Here is a tiny trained network, its code and every weight. The questions are about switching its units off for an input and a class, where a switched-off unit gives its printed mean instead of its output.

import numpy as np


def w(rows, s, z=0):
    codes = np.array(rows[::2]) - 128.0
    scale = np.full(codes.shape[1], s)
    scale[-1] = z or s
    return codes * scale


def f(y):
    return np.maximum(y, 0)


def log_softmax(a):
    a = a - a.max(-1, keepdims=True)
    return a - np.log(np.exp(a).sum(-1, keepdims=True))


def net(x, mask):
    res = np.array(x, float).reshape(1, 2) / 4 @ E
    y = f(res @ A[0][:, :-1].T + A[0][:, -1])
    res = res + np.where(mask, y, B[0][:, -1]) @ B[0][:, :-1]
    return log_softmax(res[-1] @ U[:, :-1].T + U[:, -1])


A, B = {}, {}
E = w([
[143,48,77,88,105,254,64],'x0',
[161,103,157,179,58,216,192],'x1',
],0.0096)
A[0] = w([
[121,9,120,139,175,117,66,249],'neuron 1',
[115,103,143,138,166,120,71,151],'neuron 2',
[138,108,106,86,132,81,138,249],'neuron 3',
[127,210,115,143,200,107,167,249],'neuron 4',
[181,112,86,88,84,125,155,7],'neuron 5',
[147,92,140,186,94,135,115,137],'neuron 6',
[167,141,123,97,120,208,73,11],'neuron 7',
[114,112,155,109,84,122,118,7],'neuron 8',
],0.012,0.0018)
B[0] = w([
[110,167,141,105,221,162,152,229],'neuron 1',
[73,116,14,145,194,143,117,181],'neuron 2',
[175,194,103,123,212,254,93,192],'neuron 3',
[194,54,201,64,229,201,133,254],'neuron 4',
[87,127,220,13,149,134,119,154],'neuron 5',
[92,219,180,85,28,91,118,180],'neuron 6',
[209,132,247,145,227,76,132,219],'neuron 7',
[66,70,71,156,119,26,173,133],'neuron 8',
],0.0064,0.0082)
U = w([
[177,195,34,189,91,101,28,7],'0',
[144,152,73,126,251,254,111,249],'1',
[85,99,72,127,25,145,41,7],'2',
[166,132,85,122,3,183,162,249],'3',
[149,88,41,130,176,57,173,7],'4',
[65,91,88,159,118,142,85,7],'5',
[183,100,192,90,177,135,185,249],'6',
],0.0078,0.0018)

Each question gives the input, the list of numbers given to net, and the class t.
The units are the neurons (one row each of A and B). Each row of codes is followed by its name. A weight is (code - 128) times the scale printed after its matrix; where a second scale follows, it is the last column's (A, B and U).
mask holds one flag per neuron, in row order. A switched-off neuron (its flag False) gives its mean, the last column of its row in B, instead of its output. The means were averaged over made-up inputs and are rounded, as every weight is.
A unit's drop is (log p(t) with every unit on - log p(t) with that unit switched off) / (log p(t) with every unit on - log p(t) with every unit switched off).
The circuit of an input: a set's keep is (log p(t) with only the set's units on - log p(t) with every unit switched off) / (log p(t) with every unit on - log p(t) with every unit switched off). Starting from all 8 units, units are removed one at a time, each time the one whose removal leaves the highest keep (on an exact tie, the one counted first), for as long as the keep stays at least 0.8.
units of the circuit, in order: the units of the circuit, biggest drop first
unit that matters most: the unit with the biggest drop
top k neurons: the k neurons with the biggest drops, biggest first
drop when u is switched off: that unit's drop, to one decimal
input [2,5], class 3: units of the circuit, in order => [neuron 4; neuron 6]
input [8,4], class 6: units of the circuit, in order => [neuron 7; neuron 3]
input [1,8], class 3: units of the circuit, in order => [neuron 4; neuron 6]
input [-3,6], class 3: units of the circuit, in order => [neuron 7; neuron 4; neuron 1]
input [0,3], class 3: units of the circuit, in order => [neuron 4; neuron 7; neuron 1]
input [-1,2], class 3: units of the circuit, in order => [neuron 7; neuron 4; neuron 1]
input [-4,8], class 3: units of the circuit, in order => [neuron 7; neuron 4; neuron 1]
input [1,4], class 3: units of the circuit, in order => [neuron 4; neuron 1; neuron 6]
input [-3,5], class 3: unit that matters most => neuron 7
input [5,7], class 6: top 2 neurons => [neuron 7; neuron 5]
input [5,2], class 6: top 3 neurons => [neuron 7; neuron 3; neuron 2]
input [4,8], class 6: top 2 neurons => [neuron 7; neuron 5]
input [8,5], class 6: drop when neuron 8 is switched off => 0.0
input [1,6], class 3: unit that matters most => neuron 4
input [5,3], class 6: drop when neuron 7 is switched off => 0.5
input [0,7], class 3: drop when neuron 4 is switched off => 0.2
